Below is a small trained network, with its code and all its weights. Each question gives an input and a class and asks what happens when units are switched off, that is, made to give their printed mean instead of their output.

import numpy as np


def w(rows, s, z=0):
    codes = np.array(rows[::2]) - 128.0
    scale = np.full(codes.shape[1], s)
    scale[-1] = z or s
    return codes * scale


def f(y):
    return np.maximum(y, 0)


def log_softmax(a):
    a = a - a.max(-1, keepdims=True)
    return a - np.log(np.exp(a).sum(-1, keepdims=True))


def net(x, mask):
    res = np.array(x, float).reshape(1, 7) / 4 @ E
    y = f(res @ A[0][:, :-1].T + A[0][:, -1])
    res = res + np.where(mask, y, B[0][:, -1]) @ B[0][:, :-1]
    return log_softmax(res[-1] @ U[:, :-1].T + U[:, -1])


A, B = {}, {}
E = w([
[25,178,126,55,186,131,237,52,123,120,209,196],'x0',
[93,177,139,163,44,117,89,11,129,38,37,188],'x1',
[117,150,121,237,217,137,91,163,119,42,218,177],'x2',
[128,127,128,129,129,128,128,129,128,127,128,128],'x3',
[31,30,135,73,72,122,97,217,135,50,126,140],'x4',
[219,219,127,4,115,137,61,140,118,41,204,119],'x5',
[31,212,122,129,97,126,12,137,123,225,171,112],'x6',
],0.0035)
A[0] = w([
[83,165,131,128,122,128,75,132,128,170,143,127,52],'N1',
[180,107,122,158,106,131,71,165,132,138,97,116,60],'N2',
[111,112,128,153,130,126,142,130,129,143,118,128,74],'N3',
[116,116,126,148,128,124,139,127,128,141,119,128,64],'N4',
[95,156,132,159,79,139,89,29,128,49,58,143,46],'N5',
[166,163,133,149,147,128,139,99,127,167,131,127,63],'N6',
[172,73,129,91,195,145,168,254,127,235,216,91,31],'N7',
[38,57,140,73,108,123,102,196,128,74,124,133,73],'N8',
[207,187,124,20,118,120,72,135,129,64,183,130,8],'N9',
[135,116,130,54,90,121,150,105,129,176,83,107,97],'N10',
[86,90,126,188,130,123,160,126,129,166,106,133,69],'N11',
[86,142,122,102,140,130,165,110,128,125,155,144,23],'N12',
[132,121,130,80,104,125,140,112,130,160,98,114,99],'N13',
[136,115,131,46,86,121,152,103,130,181,78,106,97],'N14',
[89,97,133,103,118,126,117,157,129,104,126,131,69],'N15',
[111,112,125,155,129,124,142,127,128,145,117,128,66],'N16',
[60,185,132,131,118,131,46,135,129,194,148,123,56],'N17',
[171,110,128,150,108,127,80,160,130,138,101,118,60],'N18',
[177,108,123,156,108,130,76,161,130,137,99,117,53],'N19',
[42,165,121,60,156,131,221,84,131,121,183,156,24],'N20',
[197,86,134,132,141,131,222,124,131,56,102,133,58],'N21',
[112,141,129,144,103,132,107,80,128,89,94,136,47],'N22',
[79,90,134,98,115,125,113,164,129,99,124,131,67],'N23',
[188,92,133,131,139,130,209,125,130,66,105,132,59],'N24',
[71,83,136,92,115,125,111,171,129,93,126,132,68],'N25',
[112,144,130,217,175,121,107,145,129,60,189,133,101],'N26',
[101,138,125,107,136,128,156,113,128,126,146,138,23],'N27',
[106,108,127,161,129,125,145,127,128,149,116,129,71],'N28',
[70,151,121,85,146,131,188,100,129,124,166,147,22],'N29',
[159,157,133,145,143,129,137,104,125,159,129,128,61],'N30',
[112,112,127,154,129,124,142,127,128,145,117,129,61],'N31',
[110,146,130,228,180,120,105,146,128,52,196,134,105],'N32',
[169,111,125,151,111,129,84,156,130,137,103,119,54],'N33',
[163,117,125,143,116,130,96,148,127,127,110,123,37],'N34',
[53,192,133,132,116,132,34,135,130,202,149,120,56],'N35',
[135,117,130,59,92,122,148,107,129,174,86,109,95],'N36',
[109,142,130,149,101,135,108,68,127,84,87,138,42],'N37',
[183,169,125,54,120,121,91,133,128,84,164,128,2],'N38',
[91,94,126,183,130,124,157,125,129,162,108,132,68],'N39',
[131,123,129,94,110,125,138,118,129,150,107,118,97],'N40',
[217,207,142,178,171,121,154,62,129,213,131,128,67],'N41',
[105,147,130,128,125,128,101,131,128,150,136,127,55],'N42',
[171,110,123,153,110,130,82,158,130,136,102,119,56],'N43',
[109,132,124,117,133,129,146,119,127,126,141,137,25],'N44',
[163,109,132,130,133,133,168,128,131,94,115,128,56],'N45',
[170,113,123,150,112,129,88,154,129,132,104,120,44],'N46',
[170,102,133,131,136,129,185,125,129,85,112,132,63],'N47',
[57,66,126,227,131,121,180,125,131,191,93,136,71],'N48',
],0.0078,0.00086)
B[0] = w([
[137,68,114,90,129,116,130,129,126,130,133,129,171],'N1',
[116,104,172,174,146,115,141,109,126,127,125,101,182],'N2',
[131,143,136,109,131,142,123,130,128,127,126,115,147],'N3',
[131,141,135,114,132,140,123,131,128,126,126,119,141],'N4',
[104,208,128,105,120,23,150,132,132,123,137,169,206],'N5',
[140,138,88,152,100,141,133,111,129,114,130,109,165],'N6',
[89,225,132,96,105,3,141,114,133,105,119,202,253],'N7',
[167,157,47,176,84,156,141,86,130,117,134,93,198],'N8',
[132,189,168,47,150,198,114,139,129,137,108,68,223],'N9',
[121,125,125,167,147,170,116,163,127,138,136,189,179],'N10',
[137,162,151,80,139,163,115,134,127,124,125,97,177],'N11',
[126,111,162,163,137,115,129,119,126,126,119,102,161],'N12',
[123,126,125,154,139,154,121,151,128,134,133,167,161],'N13',
[120,124,124,171,148,174,115,166,127,139,137,195,185],'N14',
[145,141,92,148,109,141,133,110,129,123,130,112,156],'N15',
[131,144,138,108,133,145,123,131,129,126,127,115,147],'N16',
[142,34,105,70,129,107,133,132,127,130,136,132,198],'N17',
[120,109,165,168,143,117,138,113,125,129,126,105,172],'N18',
[116,107,169,170,144,116,139,111,126,126,125,102,177],'N19',
[122,87,207,209,148,93,128,111,125,128,107,73,213],'N20',
[131,36,97,66,121,105,116,130,125,145,144,127,194],'N21',
[116,166,129,116,124,76,139,128,130,125,132,148,163],'N22',
[150,143,84,152,105,143,135,105,129,123,131,109,164],'N23',
[131,48,102,75,122,109,118,130,126,142,142,127,185],'N24',
[153,146,76,158,100,146,136,102,129,121,131,105,171],'N25',
[120,121,126,168,137,182,119,166,128,154,123,198,193],'N26',
[126,115,153,153,135,119,129,122,127,127,123,112,150],'N27',
[132,147,140,103,134,147,121,132,128,126,126,112,153],'N28',
[125,101,179,180,141,107,129,116,126,127,115,91,181],'N29',
[137,135,95,148,105,138,133,115,129,117,130,112,156],'N30',
[132,144,137,110,133,144,122,131,129,126,126,115,146],'N31',
[120,121,125,173,138,188,118,171,128,158,122,207,201],'N32',
[118,110,163,164,142,118,137,114,127,126,125,106,168],'N33',
[121,117,155,150,138,122,133,117,126,127,124,107,155],'N34',
[143,22,103,63,129,104,135,132,127,131,138,134,208],'N35',
[121,125,125,165,145,167,117,161,127,137,136,185,176],'N36',
[114,175,130,114,124,68,138,132,130,123,133,152,170],'N37',
[131,169,156,73,143,175,117,136,128,133,115,88,190],'N38',
[136,159,149,85,138,160,116,134,128,124,125,100,172],'N39',
[125,127,127,146,137,147,122,143,128,132,131,156,151],'N40',
[152,149,35,183,63,162,138,96,132,94,134,83,217],'N41',
[132,98,121,108,128,122,128,128,127,130,131,128,148],'N42',
[118,109,164,165,143,117,138,113,126,127,125,105,171],'N43',
[128,121,144,143,132,123,128,124,127,127,125,116,140],'N44',
[128,85,116,99,126,118,124,128,126,135,135,126,156],'N45',
[118,112,161,159,141,119,136,114,126,126,125,105,165],'N46',
[130,72,109,91,124,115,121,129,127,137,137,128,167],'N47',
[145,183,167,48,147,185,105,138,125,122,124,76,212],'N48',
],0.023,0.0057)
U = w([
[152,198,180,33,170,204,78,147,126,126,93,57,67],'0',
[94,74,220,225,175,89,161,78,114,124,92,68,74],'1',
[153,3,75,45,118,87,121,133,119,160,180,138,127],'2',
[63,220,122,103,99,15,168,124,146,92,132,204,92],'3',
[200,157,17,195,37,178,155,67,140,78,144,89,175],'4',
[101,126,120,192,167,210,90,217,125,192,140,242,253],'5',
],0.0071,0.0003)

Each question gives the input, the list of numbers given to net, and the class t.
The units are the neurons (one row each of A and B). Each row of codes is followed by its name. A weight is (code - 128) times the scale printed after its matrix; where a second scale follows, it is the last column's (A, B and U).
mask holds one flag per neuron, in row order. A switched-off neuron (its flag False) gives its mean, the last column of its row in B, instead of its output. The means were averaged over made-up inputs and are rounded, as every weight is.
A unit's drop is (log p(t) with every unit on - log p(t) with that unit switched off) / (log p(t) with every unit on - log p(t) with every unit switched off).
The circuit of an input: a set's keep is (log p(t) with only the set's units on - log p(t) with every unit switched off) / (log p(t) with every unit on - log p(t) with every unit switched off). Starting from the 12 units with the biggest drops (on a tie, the unit counted first), units are removed one at a time, each time the one whose removal leaves the highest keep (on an exact tie, the one counted first), for as long as the keep stays at least 0.8.
circuit, biggest first: the units of the circuit, biggest drop first
most important unit: the unit with the biggest drop
top k neurons: the k neurons with the biggest drops, biggest first
drop of u: that unit's drop, to one decimal
input [-3,7,5,6,8,-2,-6], class 4: top 4 neurons	N8, N7, N25, N23
input [2,-1,5,-6,-6,-3,-3], class 4: most important unit	N41
input [1,0,-5,5,4,4,5], class 2: top 3 neurons	N35, N17, N32
input [-5,-8,-8,4,2,-1,5], class 3: top 2 neurons	N7, N32
input [8,-4,-4,-2,-8,3,4], class 1: top 2 neurons	N20, N29
input [-6,6,7,-6,-3,7,-8], class 2: top 4 neurons	N21, N24, N48, N47
input [-5,-8,-7,-6,7,-8,-8], class 0: top 3 neurons	N48, N11, N39
input [3,-4,-3,-3,-5,-1,1], class 4: top 2 neurons	N41, N5
input [-7,4,-4,7,1,3,7], class 1: circuit, biggest first	N2, N19
input [-6,-2,1,1,5,-6,2], class 0: top 4 neurons	N48, N20, N11, N39
input [5,-7,0,-5,-6,6,-6], class 3: top 2 neurons	N7, N48
input [-1,6,8,-6,6,-7,-7], class 5: top 4 neurons	N32, N26, N9, N7
input [-4,-3,5,3,8,-8,-2], class 0: top 4 neurons	N48, N41, N11, N39
input [-5,-7,1,4,5,2,3], class 3: circuit, biggest first	N7
input [0,-5,6,2,-5,2,-3], class 5: top 4 neurons	N32, N26, N5, N8
input [-3,-2,8,8,4,-8,0], class 0: top 2 neurons	N48, N11
input [3,6,-5,-6,8,6,8], class 2: top 4 neurons	N35, N17, N41, N1
input [-3,7,-3,1,8,-4,1], class 4: top 3 neurons	N8, N7, N25
input [7,-6,2,8,0,4,-7], class 1: drop of N17	0.4
input [2,2,-6,-1,-5,-4,-6], class 2: circuit, biggest first	N21
input [7,-2,7,7,3,5,-4], class 1: drop of N43	-0.1
input [1,4,3,-8,-7,2,7], class 2: drop of N17	0.6
input [4,-2,-7,-4,-6,3,5], class 5: drop of N10	0.4
